How the nodes are linked:
&: z100->z429, z669->z501, z748->z477, z824->z600, z138->z921, z95->z92, z294->z310, z459->z839, z227->z379, z512->z831, z607->z824, z731->z210, z310->z996, z120->z459, z538->z128, z550->z839, z793->z712, z615->z600, z981->z407, z253->z385, z906->z998, z938->z292, z381->z839, z429->z928, z839->z795, z385->z379, z996->z906, z229->z996, z813->z930, z226->z710, z877->z938, z407->z381, z92->z555, z135->z138, z968->z226, z558->z715, z88->z839, z178->z88, z475->z199, z616->z607, z671->z669, z600->z496, z128->z671, z525->z759, z732->z342, z434->z120, z928->z714, z342->z877, z130->z858, z234->z831, z157->z550, z474->z475, z921->z683, z242->z512, z858->z822, z379->z877, z418->z385, z956->z178, z199->z234, z683->z157, z831->z459, z415->z748, z975->z731, z860->z477, z822->z921, z759->z760, z760->z415, z496->z981, z998->z279, z930->z998, z710->z178, z795->z474, z712->z426, z714->z253, z501->z615, z292->z100, z210->z525, z715->z229, z477->z710, z431->z860, z279->z279, z426->z434, z349->z616, z555->z968
+: z100->z710, z669->z385, z748->z759, z824->z538, z138->z998, z95->z710, z294->z616, z459->z242, z227->z981, z512->z477, z607->z418, z731->z157, z310->z607, z120->z712, z538->z229, z550->z921, z793->z731, z615->z671, z981->z555, z253->z429, z906->z294, z938->z227, z381->z226, z429->z938, z839->z434, z385->z813, z996->z824, z229->z615, z813->z128, z226->z92, z877->z831, z407->z968, z92->z242, z135->z732, z968->z95, z558->z930, z88->z793, z178->z242, z475->z839, z616->z558, z671->z253, z600->z669, z128->z496, z525->z418, z732->z615, z434->z88, z928->z292, z342->z600, z130->z906, z234->z474, z157->z822, z474->z793, z921->z130, z242->z860, z858->z998, z379->z407, z418->z715, z956->z793, z199->z795, z683->z279, z831->z475, z415->z525, z975->z683, z860->z234, z822->z616, z759->z731, z760->z210, z496->z501, z998->z310, z930->z135, z710->z431, z795->z120, z712->z956, z714->z600, z501->z349, z292->z379, z210->z550, z715->z669, z477->z956, z431->z199, z279->z996, z426->z475, z349->z616, z555->z100

The rows follow the links: the fewer symbols apart two nodes are, the more alike their rows tend to be.

Each row is also shifted at random along 7 hidden directions that mean nothing.

Some nodes, each with a row of numbers:
z199	8,-19,-34,1,43,33,11,32,-31,11,-11,68,70,-9,-6,43,-20,15,-29,-7,19,-2,-1,-6,-10,-1,7,32,24,8,2,-15,-5,10,-2,-33,7,28,-18,16,-11,-25,20
z981	23,25,13,-7,-33,1,18,0,-26,26,-17,-61,-66,-25,4,12,2,-95,16,-11,27,-21,-33,19,14,-19,-10,-20,1,-10,-25,37,15,9,8,38,4,-51,4,19,52,17,9
z759	-93,64,-9,-26,26,-4,-14,-36,0,34,33,24,-40,-38,-14,-14,22,-32,24,0,-22,7,-2,-15,-33,44,65,34,-8,-28,-18,-74,-53,28,-40,-30,24,38,-1,-20,4,-4,-4
z525	55,11,4,12,-5,16,4,-34,-31,-12,23,28,-1,-30,-8,6,-11,-5,10,-17,13,-7,-10,-17,-24,-16,29,14,-30,6,-20,-44,-17,21,-1,-24,19,8,-34,-11,-16,-24,-10
z822	-24,30,7,1,-8,14,-50,5,-8,24,-7,41,37,-26,-10,-24,20,-8,6,-31,-31,-2,-22,32,-1,33,47,68,36,-14,3,-18,-52,-15,17,-4,-10,25,9,16,-18,-31,-8
z95	-39,8,-14,-9,12,-18,4,-1,24,34,-39,55,43,30,-34,-20,54,53,23,-5,-35,42,6,29,-50,17,19,21,40,0,8,-41,4,23,-2,-4,26,25,3,-2,3,-47,-26
z496	-94,43,33,-18,-12,-28,5,-31,8,41,48,-19,-73,-12,-16,-56,27,30,20,18,-18,32,10,32,20,12,-12,-4,-18,-40,21,15,-10,-1,-56,-18,16,-15,48,-30,23,38,7
z178	24,-43,-26,21,-26,55,10,21,-8,16,-37,72,67,25,2,-3,21,27,-8,-14,24,9,0,57,-11,-29,-32,-31,23,31,-13,18,22,-20,-13,6,-12,-20,3,16,8,-53,3
z824	-17,-5,9,8,-9,-29,-3,-40,28,-40,17,-68,29,-19,-31,-57,45,31,-33,17,-21,15,29,-18,31,34,-19,52,-36,13,54,-41,7,21,34,-21,-1,14,11,-4,-32,-14,14
z294	-52,-64,-55,5,-48,-43,-23,37,28,-53,-23,-69,-2,45,3,13,-26,-29,-7,-10,-1,-27,-14,-17,33,-25,-34,-52,-18,28,-20,37,30,-22,37,48,10,7,-14,0,-10,11,0
z714	-10,47,-13,-49,56,-36,-16,9,35,28,19,43,-48,62,13,15,-12,-19,28,23,-56,-1,-34,-16,-14,71,36,-33,37,-24,6,-30,-19,7,-13,6,20,65,-25,-20,24,12,-16
z600	30,-30,52,10,-28,14,-3,-37,36,-16,27,-23,23,44,19,-77,66,50,-35,32,-22,13,26,35,51,33,-54,-31,-22,23,51,4,19,-21,18,5,-49,-25,9,-16,-7,-14,1
z474	-1,-17,-1,-7,-2,23,-2,7,76,-16,-8,-23,-17,32,41,-46,28,29,-4,46,-6,2,53,2,14,29,-35,-59,-10,4,14,22,25,-45,-40,23,-61,-26,52,-1,6,32,19
z748	1,33,17,18,7,35,10,-49,-23,-9,26,18,-17,-58,-16,3,-18,19,5,-12,44,-1,6,-18,-28,-33,5,34,-46,-3,-9,-35,-18,36,-30,-50,9,-22,1,-16,-19,-13,0
z310	84,17,-8,7,5,-12,-23,-13,36,-48,-23,-22,11,0,-32,-21,0,9,2,-6,-19,9,-4,-21,-11,11,-8,30,-16,22,30,-23,0,14,36,2,6,18,0,10,-40,-32,-11
z512	-105,13,-23,-23,50,-15,22,-3,42,-7,-11,-70,-19,-11,-8,12,22,-49,-18,35,3,8,40,-46,-9,32,-18,-4,-18,10,12,-27,4,24,-12,-3,-8,3,19,5,8,21,14
z385	-146,-3,-13,-25,-17,-26,-20,0,-11,33,56,15,-42,37,14,-12,-9,10,6,8,-17,-19,-37,18,45,19,-2,-30,-4,-31,-8,5,-7,-7,-26,-6,22,21,-6,-31,31,20,13
z813	-2,-25,35,9,1,-31,16,-22,1,-18,34,-32,15,16,-9,-28,17,48,-25,23,-22,23,28,-6,28,2,-26,-4,-25,9,35,4,9,3,15,-13,-2,0,-4,-23,-16,14,-6
z429	-25,42,-14,-25,26,23,-41,13,7,50,9,120,-9,55,19,2,-14,25,36,-11,-27,-17,-66,34,-15,43,28,-7,56,-29,-2,-25,-23,-1,-21,-9,8,34,-13,-8,25,-36,-9
z550	-19,-33,34,14,-25,-13,1,-8,12,-24,-4,-77,2,-14,39,-20,23,-9,-11,15,-11,-10,51,-22,16,7,24,-3,-10,0,-11,9,5,-28,17,29,-47,-32,13,5,-5,46,1
z226	39,0,28,22,-42,41,13,-24,14,-1,-38,-39,15,-25,-5,-45,62,-20,-5,-8,25,3,11,46,6,-9,-39,5,-8,23,12,6,25,3,16,22,-32,-66,25,24,12,-40,6
z88	-49,-23,-16,-14,-13,-23,8,18,46,2,-11,-43,-23,17,28,-33,30,13,2,35,-18,7,54,-7,13,25,9,-32,7,-16,-7,18,25,-33,-34,32,-25,-9,44,4,19,50,22
z100	29,26,-4,-2,8,9,2,12,-4,6,-20,18,-46,15,12,44,-47,-16,34,-14,32,-25,-45,-5,-23,-25,-9,-26,16,-10,-19,18,21,19,-2,12,13,-26,-10,2,30,1,-7

From each start, follow one symbol. Which node do you reach?
Answer with the node's name.
80,-35,17,12,46,-57,18,3,0,-49,-5,-15,72,22,-34,30,-9,43,-28,3,-34,42,31,-43,-17,-7,-4,23,1,36,34,-12,4,16,63,-12,22,50,-41,-12,-53,-4,-40
+: z135
-64,-4,14,-6,-11,-19,-27,6,20,14,-3,6,9,17,21,-27,29,14,15,3,-46,5,22,10,-7,34,49,0,30,-17,-13,-9,-24,-32,-2,24,-23,15,8,-6,-6,17,-18
+: z822
3,22,-23,-31,41,-9,18,20,39,7,-16,-44,-52,-6,9,13,2,-47,1,36,-3,11,40,-36,-13,27,5,-25,2,-10,-1,8,11,-9,-39,18,-12,1,35,13,19,49,19
+: z242
-55,-32,-29,2,-31,-13,-47,22,40,-27,-24,-13,20,50,-3,-17,-2,-5,-1,-14,-25,-8,-17,13,19,4,-22,-22,5,22,1,19,3,-30,28,34,-7,16,1,5,-18,-19,-16
+: z294
-61,44,-23,-20,8,-16,-39,-6,23,3,6,-28,-20,-21,-39,-22,13,-53,0,-11,-28,5,-23,1,15,37,4,41,-6,-4,18,-21,-37,8,6,-7,18,37,18,5,-14,-16,4
+: z824
15,32,-9,-12,7,-17,13,0,1,32,-36,24,-13,4,-23,7,13,-10,40,-13,-11,19,-18,20,-44,-4,15,5,33,-8,-11,-12,8,22,-2,12,31,1,-3,8,23,-23,-19
&: z968
-25,-10,-8,2,-19,8,7,-29,-4,-22,17,-44,-18,-18,8,1,10,-59,-7,3,14,-22,3,-24,4,-3,3,-19,-43,16,-26,-33,-5,12,7,5,-3,-7,-27,-10,-1,-2,0
&: z748
41,42,-14,-14,56,22,13,-19,23,6,-21,19,3,-6,-27,10,24,-40,5,10,-2,22,9,-15,-48,23,1,6,-1,21,12,-48,-17,31,-9,-17,6,20,-7,5,-7,-37,-8
+: z956
-106,28,-7,-8,-7,-9,13,-8,8,31,-18,-38,-32,-29,-20,-9,28,-27,15,-3,13,16,7,17,-16,-8,-8,14,0,-13,-6,1,4,18,-24,6,14,-28,34,4,23,8,6
+: z242
70,48,44,2,35,60,4,-24,-14,-3,11,-19,-18,-47,26,8,-8,-42,-22,10,36,-40,-15,-14,17,30,-9,40,-4,-6,28,-12,-7,24,19,-22,-43,-37,5,25,14,-2,31
&: z938
24,-53,-39,14,-32,-35,-1,28,-43,-28,7,-7,20,15,-24,42,-51,-15,-10,-31,12,-7,-37,-6,23,-59,-26,-22,-19,21,-21,38,10,-4,32,9,51,30,-41,-9,-18,-8,-7
+: z930
-33,-26,35,5,25,-8,23,-1,-21,-9,33,-18,19,9,18,23,-13,29,-32,19,8,-1,19,-19,24,-3,-24,-4,-7,1,23,17,10,3,13,-21,-13,-5,-15,-19,-3,31,3
&: z877
13,-4,-1,-4,-23,-8,21,1,-13,13,-37,-51,5,-16,2,-3,43,-72,-6,-5,-1,-13,-13,11,3,16,14,12,22,7,-5,-9,20,17,43,36,1,-17,-13,30,31,-16,11
+: z968
4,-50,2,20,-33,18,-29,18,11,-43,-26,-43,61,17,6,-3,11,-46,-34,-19,-2,-22,-12,15,37,3,-37,-6,1,45,11,26,-2,-32,71,32,-40,-8,-14,23,-30,-32,-6
&: z279
17,37,3,-1,27,-17,-2,-19,-48,25,39,53,20,-36,-61,0,-12,41,-2,-19,-16,36,-19,6,-8,-2,20,75,-2,-14,26,-33,-37,32,-10,-63,58,52,-9,-15,-24,-28,-1
&: z996
110,-39,20,18,-8,-4,25,-9,-30,-40,-7,-48,33,-28,25,24,11,-57,-23,4,-3,-23,27,-45,-7,5,46,6,-10,23,-21,-26,3,-2,57,24,-22,3,-52,15,-16,9,-7
+: z157
50,-31,-14,0,-1,-9,11,22,15,-3,-7,31,14,27,24,-1,-3,50,8,17,-15,11,39,-8,-17,-3,25,-29,17,-9,-14,8,18,-30,-27,11,-9,11,9,1,-4,27,2
+: z731
